(25) [-36 -39 -17   8 -34 -19 -47 -11  49  12 -21   3  -8   0 -42  24 -19 -17
  -6  20  33  46 -17  36  28]
(37) [ -7  -2   3 -25  -6  -6 -13 -13  -3   1   4  17  -4  -2  -7   9  -6   3
  -2   8  15  -9  -8   0  -6]
(37) [-16 -21  21 -61  -1  11 -45  27 -20 -14  14  20   3  49 -11  23 -15  -5
  24   6  43 -59 -23 -76 -12]
(23) [ -2  18 -18  18   3  27  20  12  15   4 -41  10  12  57 -10 -21  -7  18
   0 -41 -34  37 -28  19  -7]
(25) [ 31 -14  17   4  26 -17  37   3 -30 -19  17  -3   9   1  43   3 -21 -13
   5  -9 -18 -65  22 -10   7]
(25) [ 24  36  21  -5  23  25  13  17 -33  -6 -10  18  42  11   4 -30  43   5
  15 -13  32  13  11 -24 -34]
(37) [ -7  16 -14  17  -6  24  -6  20  15   6 -37   9  19  39 -27 -23   9  23
  -4 -24  -5  54 -19   3   2]
(37) [-14 -15   0 -17  -8  -7 -33  -8  21   0  24  -9 -13 -33 -19  25  12 -35
   5  36  39   0   1   0  -3]
(23) [  2   0  12 -47   1  -6  -3  -9 -26  -9 -21  58  33  47  -5  -5 -24  28
  -8 -17  32 -20 -20  -7  -2]
(21) [-20  -4  23  -6 -15   4 -17   2 -18  17 -16   2  -5  27  13   8   1   2
  40  -5  16   0  -4 -18 -29]
(32) [ -1 -14  -5  -1 -12 -19  -9  -7   0  -3 -21  31  16  13 -16  -6 -26  28
 -25  -7   8  10  -7  16  30]
(24) [ 13 -49  22  20   8 -23  -8  17  -7 -16  -4   1  18  16  15  20 -26 -38
  23   1  27 -39  18  -9  16]
(24) [ -3  21 -12 -38  21  33  37  36   9 -15   3 -35  50  58  10 -16  24 -21
   1 -10  29   4 -13 -35  11]
(21) [ 10  12 -17  31   3  17 -19   5  19  -1   3   6 -25 -31 -34  -8  13   8
 -15   0 -32  25  -4   8  -7]
(25) [ 18  18 -11  14   6 -11  11 -31   8   0   5  19  -3 -53 -13 -10  12   5
 -30   9  -8  25  10  49   0]
(21) [  6  -5  12   6  -5 -18  11  -1 -27   2 -12   9  14   7  20 -11 -15  29
  -5 -10  -4  -9  13  -5  17]
(37) [ -4   8 -17  16  -4   6   5   3  29   4 -20  -9  28   0 -21 -15  21  -9
 -13   2  23  61  -1  30  17]
(24) [-34  -1 -17 -15 -15  10  10 -18  25  19  -6 -19 -38  33  11  20 -23  -6
  17 -11 -39   0 -32  21 -17]
(21) [-36 -40  27  39 -59 -58 -29 -20 -29  41 -35  -7 -17 -12  30   7 -35  50
  16   7   1  22  28  11  34]
(21) [-26 -32  10   4 -40 -59   3 -33 -13  23 -18  -7   7 -14  30   7 -34  29
 -11  15  18  12  22  32  50]
(23) [-31  -6   7  -1 -26 -12  -6 -14  -5  26  18 -44 -44 -24  30  19  -1   3
  22  20 -19  -9  10 -11  -6]
(21) [ 17  -6  13  -4  18  -2  22  17 -22 -14   6  -6  21  20  26  -4  -6  -8
   8  -9   3 -36  12 -24   6]
(23) [-26  40 -43  -6 -22   6  12 -17  37  20  13 -44  -7 -50 -21 -22  39  29
 -51  26  -9  78  -2  26  35]
(24) [ -6   5 -20   1 -10  13 -22  20   6  -4 -18  22  -1  27 -36 -18 -16  51
 -31 -18 -26  18 -24 -20  25]
(23) [ 23  10  -8   1  14  -2   3   3   5 -17   7  14  30 -26 -22 -17  18   0
 -32   9  24  16  10   7  20]
(25) [ 11   4   0  51   1  12 -32  10  20   4  -6   2  -9 -43 -36  -6  35 -18
   7  10   8  48  13  14 -18]
(23) [-17  10 -14   5  -9  22 -20   3  21  11   4 -11 -37  -4 -20   7   7   3
   5   1 -29  15 -19  -5 -18]
(24) [ 17 -14  15  69 -14 -22  -2  34 -38   4 -41   4  28   9  11 -38 -14  64
 -12 -26 -22  24  34 -23  49]
(37) [ -6 -36  20  -7  -5 -34  14   0  -8  -2   0 -24  34  10  35  15 -11 -34
  17  16  52 -17  25   2  29]
(25) [ -9  -7  -6 -33  -8  -2 -31   1   0  -8   9  25  -6   4 -27   7 -14  21
 -20   9  11 -16 -17 -23  12]
(25) [ 34 -20   7  48  19 -14   2   4  -2 -15  20  -4 -18 -47   7   8  -5 -25
   0   6 -27 -30  29   9   3]
(24) [ -4  50 -30  25  -7  15  34 -28  12  24  -6 -14 -35 -32   3 -26  17  42
 -25 -14 -74  51  -6  45 -12]
(32) [-37  -7 -19 -47  -7  16   7   6  35   2   4 -34   3  51   1  21  -7 -31
  11   4  18   0 -32  -7   6]
(37) [-17 -17  -2   8 -10   4 -26  18  27   3  -6 -22  12   4 -21   9  16 -31
  13  17  41  32   0  -5  10]
(21) [ 13  -2  21  -5   1 -23  27  -4 -44  -1 -15  17  30  20  36 -16 -19  32
  -2 -17   5 -23  17  -7  15]
(24) [-33   2  -6 -45 -22  10 -40  -7   6   9   0  20 -23  22 -27  14 -11  22
   0   5   8  -2 -34 -21 -12]
(24) [ 29 -43   2  45  15 -16  -3  27   5 -25 -12  12  19  13  -6   2 -32 -17
  -6 -14  -7 -23  13   1  35]
(23) [ -3  -4  -6  24   0   7  -9   6  18   4  17 -30 -29 -28  -3  11  12 -23
  10  13 -19   2   7  -1  -7]
(32) [  8   6 -13   8  21  10  27 -10  30  -5  34 -42 -23 -36  13  17  21 -60
   9  17 -16  -9   8  26 -19]
(32) [ 23   8   2  33  16  14  -5  18  -4  -7  13  -7 -14 -28  -6  -8  19  -5
   3  -1 -24  -5  15 -17 -12]
(32) [  0 -19   6  24 -10 -39  20 -41   5  13  -9  -2  -2 -31  25  12 -15 -19
   3  10   5  11  21  65   8]
(23) [-27  -9  14 -26 -22 -12 -16 -16 -16  18  12  -9 -31  -2  20  21 -13  10
  20  13  -1 -26  -3 -18 -12]
(25) [-33 -13   5 -55 -20  -4 -17   2   2   3 -28  20  43  66 -11   5 -14   6
   5  -2  68  16 -27 -11  15]
(21) [ -4 -12  -4 -61  16 -14  42 -12  11 -17  23 -21  38  23  29  18  -9 -48
  -6  16  48 -36  -3  10  22]
(24) [ -6  15  -1 -11  -1  10  11  10  -7   4  -4 -13  15  16   7 -13  13  12
   0  -4   7  12  -1 -16   3]
(23) [  9 -25  33  -4   2 -29   6  -4 -36  -3   6   3  10   0  39  12 -17 -10
  22   5  22 -48  25 -15   1]
(32) [-15   0  -1   4   2  -8  41 -31  24  17  20 -58 -19 -27  44  24  16 -64
  31  21   1   4  15  48 -21]
(32) [-21  12   9 -33 -16  -5  10 -13 -18  16 -12   1  14  23  19  -5   1  22
   7  -2  21   9  -6  -3  -3]
(37) [ 13  -6   0  33  10  -6  28  13   3  -3   2 -36  13  -9  24  -6   8 -20
   4  -1  -8   3  24   6  18]
(37) [  5 -14  15  -2  -1 -29  32 -14 -24   1  -9  -1  21  12  41   0 -22   4
   4  -7   7 -22  17  14  17]
(32) [  1   8  24   9  -4   2  -8   6 -31  11  -5   2  -3  -2  16  -7  13  15
  24  -4   2  -3  13 -24 -23]
(21) [-20   7   1 -44  -2  15  -2  -2   7   3   2  -2   6  32  -1  11   6 -16
  16   3  28  -3 -22 -10 -20]
(25) [ -9 -26   8  55  -6   1  -2  18  22  12 -22 -40   1  13  13  11   7 -45
  43  -3   6  29  14  16  -5]
(32) [  5 -61   5  40  14  13 -48  39  38 -20  11 -14 -37  15 -24  47 -23 -79
  45   4  -8 -44  -8 -21 -16]
[-10  -3 -30  16 -17   1 -26  19  21  -1   6 -13 -22 -17 -35 -10  -9  41
 -43   5 -37  20  -8 -19  47] : (21)
[ 16   5  -5  20  23  31   1  46   5 -16  21 -35  -5   3  -3  -6  21 -20
   9  -3 -22 -17   6 -48  -2] : (37)
[ 10  18   2   9   1   4   6  16 -17  -1  -7  -1  25  -3  -1 -28  19  30
 -15  -5   5  22  13 -19  15] : (24)
[ -2  -8  -2   0  -4  -5 -11  -2   6  -1   0   6  -1  -5 -10   4  -4  -2
  -4   5   7   3  -2   4   6] : (25)
[ -8  -2  -4 -24  -2   0  -8   1  13  -5  -3   5  28   9 -17   1   9 -13
  -8  11  47  18  -7   2  12] : (37)
[ 41 -16  11  30  24 -16 -11 -18  -4 -19  21  35 -21 -58 -10  14  -7 -28
  -3  10 -11 -36  20  27 -20] : (32)
[ -9  21 -15 -33  -4  19 -21  -4  14  -2 -10  34  11  14 -42  -9  11  17
 -20  -1  22  30 -29   3  -8] : (37)
[ 24  17 -19  25  21  28  -2  21  21 -16 -13  20  16   6 -40 -22  16   0
 -20 -18 -13  31 -12   9  -2] : (23)
[  5   6 -26  -2  14  17  10  10  31 -14  17 -19  -4  -5 -17   1   7 -20
 -20   4 -16   3 -10   4  12] : (32)
[ -5   7 -24 -23   3  18 -38  -3  38 -10  28  10 -22 -34 -55  13  18 -18
 -24  27  13  11 -21   0  -6] : (23)
[ 40  -2  12  32  23 -15  30   1 -25 -14   1  10  18 -19  23 -14  -5   1
  -7 -12 -16 -22  29  11   8] : (21)
[ 17 -14  20   7  -2 -18 -28  -4 -29  -6 -13  54   5  -5 -13  -3 -20  28
  -5  -7   9 -18   6  -6  -2] : (32)
[ 26 -10  28  26  11 -20   9  13 -30  -8   1  -5  36 -24  23 -11  17 -12
  10   9  37  -7  43 -12  11] : (24)
[  7  -5  -1 -11  11  -2  -2   1   8 -11  34 -19  -6 -34   0  13  14 -32
  -2  25  16 -21  12 -10   1] : (37)
[-29 -19  37   3 -30 -24 -13 -11 -44  31  15 -35 -53 -14  58  26 -16  14
  50  13 -24 -47  23 -37 -22] : (23)
[ 14 -12   0 -31   6 -24   0 -18 -11 -18  13  36  12 -10  -5   5 -25  11
 -31   7  14 -36  -1   6  22] : (25)
[  0  25 -18 -66   7   5 -12 -30  17 -13  25  38  12 -29 -41   1  19  -2
 -41  26  45   9 -21  17  -5] : (37)
[  3  -3   6  11   6  27 -33  18  -1  -3  -9  27 -30  26 -22   9 -10   0
  26 -20 -29 -19 -23 -23 -41] : (23)
[ -3 -17  -5   2   5  12 -18  20  17 -10   4  -6  -9  18 -15  14  -7 -22
  10  -1  -2 -14 -12 -17  -1] : (32)
[ -6  -3 -14 -21  13  29  -8  35  22 -16  24 -30  -5  23 -13  11   8 -28
   5   5   0 -21 -16 -44   3] : (21)
[ 10 -45  11  22  -6 -19 -42  25  -8 -16 -16  33   9  17 -23   7 -37  12
  -5  -7   9 -23   2 -23  31] : (24)
[-12  -9  19   1 -14 -19   0 -26 -10  18 -14   6   0  -4  20  11  -3 -11
  25   5  24   9   9  28 -18] : (21)
[-26   8 -14 -39 -13   8 -10  -6  15   6   0   1   0  19 -16   4   0   9
  -9   6  15  14 -25  -4   3] : (21)
[  1 -24  22  59   1   9 -19  29   0   9   1 -39 -30  -8  17  17  11 -42
  58   1 -16  -9  22 -22 -28] : (32)
[-10 -21   9  31  -7   6 -14  33   3   4 -14 -28   1  27   6   4  -1 -14
  30  -7   0   5   6 -26   5] : (37)
[ -4   9   6 -18  -9 -14  19 -11 -23   6 -15  11  26  16  18 -16  -7  33
 -11  -8  13   7   3   3  16] : (23)
[ -5  23  -6 -37   1   7  12  -8  -6   0   5   6  11   8   0 -10   8  18
 -15   0   9   2 -11  -7  -1] : (32)
[-47 -26   6 -33 -30 -30  12 -32   7  26  19 -53 -30  -2  49  39 -21 -26
  26  27   9 -24   3  12   7] : (23)
[-14  11  -8 -22   0  10  11 -17  14   8  10 -12 -17   2   6  12   5 -17
   9   5  -6  -1 -14  14 -21] : (24)

(213) [ -4  31  -9  19  39  18   5  -1  -9  47  17 -24  18 -12  24  -7 -13  12
 -28 -15  11  26 -18  -1 -47]
(215) [-23 -24  -7  32  32  -2 -43  15 -11  -6   7 -42  17 -10   4   8  14  10
   8 -37 -33  18 -10  29 -16]
(208) [ -6 -23   9 -12  -7  24   6 -27   2 -58   0  21  12 -10 -29   8  10 -19
  15  -7 -12  -1  -1  15 -20]
(222) [ 50  -9   4  19   7  68  -1 -10  21  14  35  60  33 -29  22  29 -19 -24
 -26   0  28  15  -6   9 -33]
(220) [ 16  18   7 -23 -17  -4  19  -3   1   8   5  25 -21  14  11   3  -6 -10
   1  22  19 -26  17 -18  19]
(213) [ -3 -10  21  -4  23  -8 -51  -8 -26 -40  -7   7 -16  13  25   9  13 -10
   6  -8  -2 -37  -5   2  27]
(213) [ 23  18  -4  -2  -9 -19  23  25   1  46 -15  -1  -8   1  19 -11  -6   7
   7  34  23 -29   0  -7  20]
(222) [-12  -6  13   8   9  18 -10 -27   0 -33   4   8  16  -2 -11   3  -3  -8
 -13 -18  -7  14  -4  10 -15]
(220) [ 13 -16  -8 -17  11   7 -28   9 -14 -15  -8  11 -13 -10  15   5  15  -3
  17   6   4 -17 -19 -10   2]
(220) [ 17  -8  17  20  12  -7 -23  10  -7  -1 -15   5   9   0  22   3   2  -5
   5  10   8 -35  -6  18  26]
(213) [-14   5  10  -1  44 -29 -37  11 -43 -11 -29 -37 -11   5  30 -13  21   8
  22   1  -3 -51 -25   9  10]
(208) [ 16 -22   1  20  -7   0  17  21   8   4 -14  -5  26 -19  -9   2   8  -4
  31  15  -6 -24  -1  37  -1]
(215) [-13  -9   6   7 -20 -28  16  11   6  -7 -11 -18   1  10 -20  -3   7   2
  24   5 -18 -17  21  20  22]
(218) [  5 -16   3   8 -16   1  20   1  13 -11 -15   4  19 -10 -24  -4   2  -3
  14  11  -4  -4  -1  19   0]
(220) [-21   6 -18   2  14 -39 -34  25 -15  25 -18 -44 -22   9  12 -18   6  30
  -5  -8  -9  15 -17 -21  21]
(218) [-35   1  16  43 -22 -44  43   9  18  10 -18 -51  30  15 -41 -16  -5  13
  13  -3 -31  -1  31  49  19]
(215) [-35  21  48  -3  19 -36 -15 -46 -30 -62 -54 -11  -1  29  -8 -34  -1  -1
 -14   5   6 -42 -18   3  35]
(222) [ 17  27 -38 -44  -8  19  20   6   4  45  19  18 -32  -8  12  -5  -9  10
 -19  13  27  35 -13 -61 -28]
(215) [-16 -26  -3  52  -9 -47 -23  49  12  30  -1 -53   9  12  -3   8   7  19
  20 -17 -39   3  28  40  45]
(213) [ 37  -3   0 -20 -17   6   6   7   4   3 -16  39 -11  -6  12   0  -1 -10
   8  36  28 -31  -9 -16  21]
(215) [-10   3  10  19  17 -11 -33  13 -10  13  40 -16 -14  23  33  29   3  -5
   1 -28 -19 -12  37  14  18]
(218) [ 20 -14 -41 -39   1  21 -13  23  -6  11  11  13 -27 -22  12   8  17   4
  19   6   6  13 -22 -35 -24]
(215) [  8 -11 -17 -15 -32 -38  20  47   4  26  -3 -17 -29   9  -1   6  18   5
  50  24 -13 -35  30   4  35]
(213) [  3   9   6   3  54 -15 -60  19 -44  11  -1 -22 -22   8  63   7  15   4
   8  -8   5 -46 -17  -2  13]
(208) [ 25 -24   7  -7   4  34   0 -10  -2 -37 -11  34  19 -26  -4   7  10 -21
  20  14  10 -25 -20  17 -19]
(215) [  4  13  14   4 -17 -15  11  -5   9   7  -7  11  -4  16   0  -5 -13  -1
 -13  13  11  -9  14  -5  30]
(213) [ 36   4   1 -13 -34  25  39 -12  27   8  -6  52   9 -11 -13  -4 -18 -11
 -14  32  32   5  -3 -16   0]
(220) [-14  -1  41  48  19 -27 -40 -10  -7 -18 -21 -15  20  21  13  -4  -9   1
 -21 -13  -6 -22   3  31  46]
(208) [-19 -11   9  10 -23 -26   1 -19  16 -31 -56  -6  16   2 -47 -37  -9  17
 -19   9  -2  26 -26  -5  30]
(208) [ -9 -12   7   0 -38 -10  14  -7  23 -20   7  11  -3  16 -30   8  -4  -6
   2  -3 -16  12  32   5  26]
(218) [-57 -14   0 -11  -9 -33  -5  -3 -10 -44  16 -45 -23  27 -32  10  24   2
  33 -35 -55   4  39  16   7]
(220) [ 52  26  -6 -49 -50  41  59 -23  31  19  20  87 -20  -2  -1   6 -27 -22
 -25  44  53   7  13 -53  -4]
(208) [ 24   3   6  10  -8  -5   3  12   7  21  -9  14   3   0  14  -1  -8  -1
  -4  20  17 -17   1   1  23]
(215) [ -3  14  28  52   2 -30 -30  -8  14  20 -32  -6  21  19   7 -23 -32  19
 -58  -1  16  19 -11   0  57]
(220) [  0 -11  -2   9   8   9 -16  -3   1  -9  -5   0  11 -10  -4  -1   0   3
  -7  -8  -3  16 -15   3  -7]
(208) [-11   0 -26  14   2 -20   9  46   1  54  30 -48  -9   3  11  14  10  14
  26 -14 -27   7  28  15  -8]
(208) [-39 -20 -13  -4  49  22  -7 -18 -31 -52 -24 -46  31 -38 -29 -19  29   7
  28 -27 -28  14 -53  27 -80]
(218) [  4  -6  26   5  -9   1  12 -13   2 -28   0  17   9   8  -5  10   1 -20
  14   7  -2 -35  20  26  13]
(222) [-23 -14  16  -6 -24 -39   4 -12   1 -48 -50 -11  -2  13 -40 -25   8   5
  14  13 -13 -16  -5   6  40]
(220) [ 28  17  20  49   0 -29 -17  20  13  56 -31   2  17  10  31 -18 -29  16
 -40  24  32 -11 -10   2  60]
(222) [  0  -9  26  20  39  47 -27 -35 -12 -42  27  20  30 -11  14  24   0 -25
 -13 -32  -4  -3  -4  30 -38]
(222) [  0 -13 -15  33   2  19   1  19  19  32  38 -15  23 -13  -2  22  -4   3
  -3 -26 -20  39  18  24 -26]
(218) [-19   5  10 -23   0 -33  -6   6 -24 -20   3 -18 -35  28  10   8  20  -6
  34   1 -17 -49  28   2  27]
(213) [ 15  -2   3 -11 -15   9  18  -9   8 -10 -15  24   5  -7 -11  -7  -4  -6
   0  19  15  -7  -8  -5   2]
(218) [  7  21  34  58   4  35  26 -24  28  29  57  18  46   9  10  29 -37 -20
 -44 -26   3  22  47  42 -19]
(208) [ -8  13   2  32  21 -27   7  18  -9  34 -35 -44  24  -8   4 -28  -3  22
  -1   9   3  -9 -24  20   0]
(215) [  4 -25 -26  11 -11   0   5  39  12  26  23 -20   2 -13  -6  20  13   5
  31  -9 -26  13  18  19 -11]
(218) [ -6  19 -13   6  22  11 -24  -4  -2  30  20  -7  -5   1  21  -2 -14  14
 -41 -22   8  45 -13 -27 -16]
(222) [ 25 -20   9   2  -6  34  -1 -15  11 -27  -3  40  21 -19  -7   9  -2 -18
  -1   8  11  -3 -12  10 -10]
(213) [-34  16   6  23 -17  -5  52 -23  24   5  -1 -27  33   4 -49 -19 -18  10
 -20 -14 -16  44  15  19 -23]
(218) [ 17 -15 -19 -24   6  37 -23  -7  -1 -16  11  31  -8 -20   5  10   5  -6
  -6  -5   9  23 -24 -26 -25]
(222) [ 19  -7 -17 -18 -14  20  12   3  11   5   2  23  -3 -16  -7   1   0  -2
   2  12  11  14 -10 -17 -13]
(220) [-10 -15   0  62  14   7  18  16  16  25   1 -41  60 -25 -20  -2  -5   9
   4 -19 -24  24  -2  60 -34]
(222) [ 10 -18  30  35  -5  -5  -6  -2   9 -19 -17  10  28   1  -4   4  -4 -11
   4   6  -2 -27   7  38  29]
[ -7  20  10  49  38   4 -18  15  -6  51  50 -32  15  11  43  25 -12   2
 -20 -36 -11   6  29  30 -13] : (222)
[ 11 -12   1   6 -13  -3   3   6  10  -3 -16   9   8  -7  -9  -4   0   0
   5  13   4  -4  -6   6  13] : (208)
[  6  -5  11   3 -10  -7   2  -4   4 -12 -18  10   5   2  -7  -6  -2  -3
   2  12   5 -13  -2   4  19] : (222)
[ -7  19  18  10 -21  26  61 -50  28 -16 -15  22  43  -9 -49 -24 -29  -5
 -37   7  16  36  -8   6 -32] : (213)
[-22  13  26   9  28 -16 -20 -15 -25 -22  -4 -19  -1  18  15  -1   4  -4
  -2 -14  -7 -29   4  15   9] : (222)
[  0 -18 -18 -25 -15  17   8  -7   7 -25  -5  13  -2 -17 -28  -3   9  -1
  11   2  -5  23 -15 -13 -22] : (222)
[ -9   8  -5 -44  12 -37 -29  12 -37 -15 -24 -14 -52  19  24 -11  23   7
  26  15   3 -47 -11 -32  31] : (218)
[ 10 -14  -4 -17 -41 -16  32   9  16 -11 -27  13  -5  -2 -30 -10   6  -2
  26  31   1 -17   6  -1  24] : (213)
[ -7   1  13  21 -12 -16   3   2  11   6   4  -6   6  15  -5   4  -8   0
  -7  -5  -8   0  23  15  25] : (215)
[  6   5  14  14  11 -30 -29  16 -13  11 -20 -10 -10  15  28  -5   0   6
  -1  10   8 -34  -3   2  44] : (220)
[ -1  17 -10  21  -8  -1  10   9  20  49  23  -9   5   6   4   2 -21  13
 -30 -11   2  41  15  -8  -1] : (222)
[-35  -7 -14  17   8   4 -11 -13   9  -7   2 -30  18  -7 -31 -12  -5  19
 -24 -35 -24  67 -15   0 -28] : (220)
[-25 -15  15 -25   6  27 -29 -34 -13 -70  63  22 -26  23   1  49  16 -33
  13 -47 -34  -2  47   6 -14] : (218)
[ 11  32  -4  21 -11  18  41  -4  28  59  28   8  19   0   2   0 -33   5
 -41   0  18  40  17  -6 -19] : (213)
[ 29 -15 -11  45 -13 -10   9  56  23  67  18 -15  18  -9  18  20  -4   5
  18   8  -7  -8  27  36  19] : (222)
[  5  27  12  19  -6 -13  19   4  10  40   8  -3   3  16  13  -3 -20   4
 -21   7  13  -3  20   1  18] : (213)
[-56 -12  -5  17  10 -59 -21  30 -19  -4  -3 -81 -15  23 -12  -1  26  21
  38 -31 -56  -8  25  29  21] : (213)
[ 11  26  15   5 -32  -3  69 -18  25  18 -28  17  25  -1 -29 -28 -26   0
 -18  37  28  -2   1   2   3] : (213)
[-11  -8   3  20   7 -14 -17  11  -2   3   2 -21   4   5   3   4   4   6
   4 -13 -16   0   7  16  12] : (215)
[  7   9  -2 -14  14  29  -4 -14  -7  -3  26  19  -6  -4  16  14  -2 -11
 -10  -9   9   5   0 -12 -27] : (215)
[-11 -30 -10   5 -10  27  -6 -19  18 -37  -1   9  23 -20 -40   0   1   0
  -9 -20 -17  52 -16   5 -26] : (218)
[ -3  -1 -27  -1   6   1   7  24  -1  31  10 -25  -1 -13   1   0   7  13
  12  -5  -9  19  -6  -2 -26] : (213)
[ 14  -8  -8 -17  -8  21  15  -9   5 -15 -13  22   8 -20 -15  -7   2  -5
   5  15  12   5 -21  -8 -20] : (213)
[-18  15  -3  13  44 -29 -29  25 -34  26  -4 -53 -10   7  36  -6  13  16
  12 -12 -10 -25  -9   9   0] : (213)
[-17 -36 -35 -24  -9  -6   6  22  -4 -23 -18 -30  -5 -24 -37  -7  32  11
  50  -2 -31  12 -19   5 -27] : (213)
[  1 -23  -2   5 -19   2  13   8  12 -14   2   1  10  -7 -21   9   8  -6
  24   1 -16  -2  13  21   0] : (208)
[-37  16 -25 -18  -6 -19  25   6  -2  18  14 -42 -19  10 -21  -9   5  18
   6 -16 -23  33  13 -16 -22] : (220)
[ -5  15   8  18 -24   8  34 -18  29  15  19  10  18   9 -22   1 -25  -1
 -31  -7   1  36  25   4  -4] : (213)
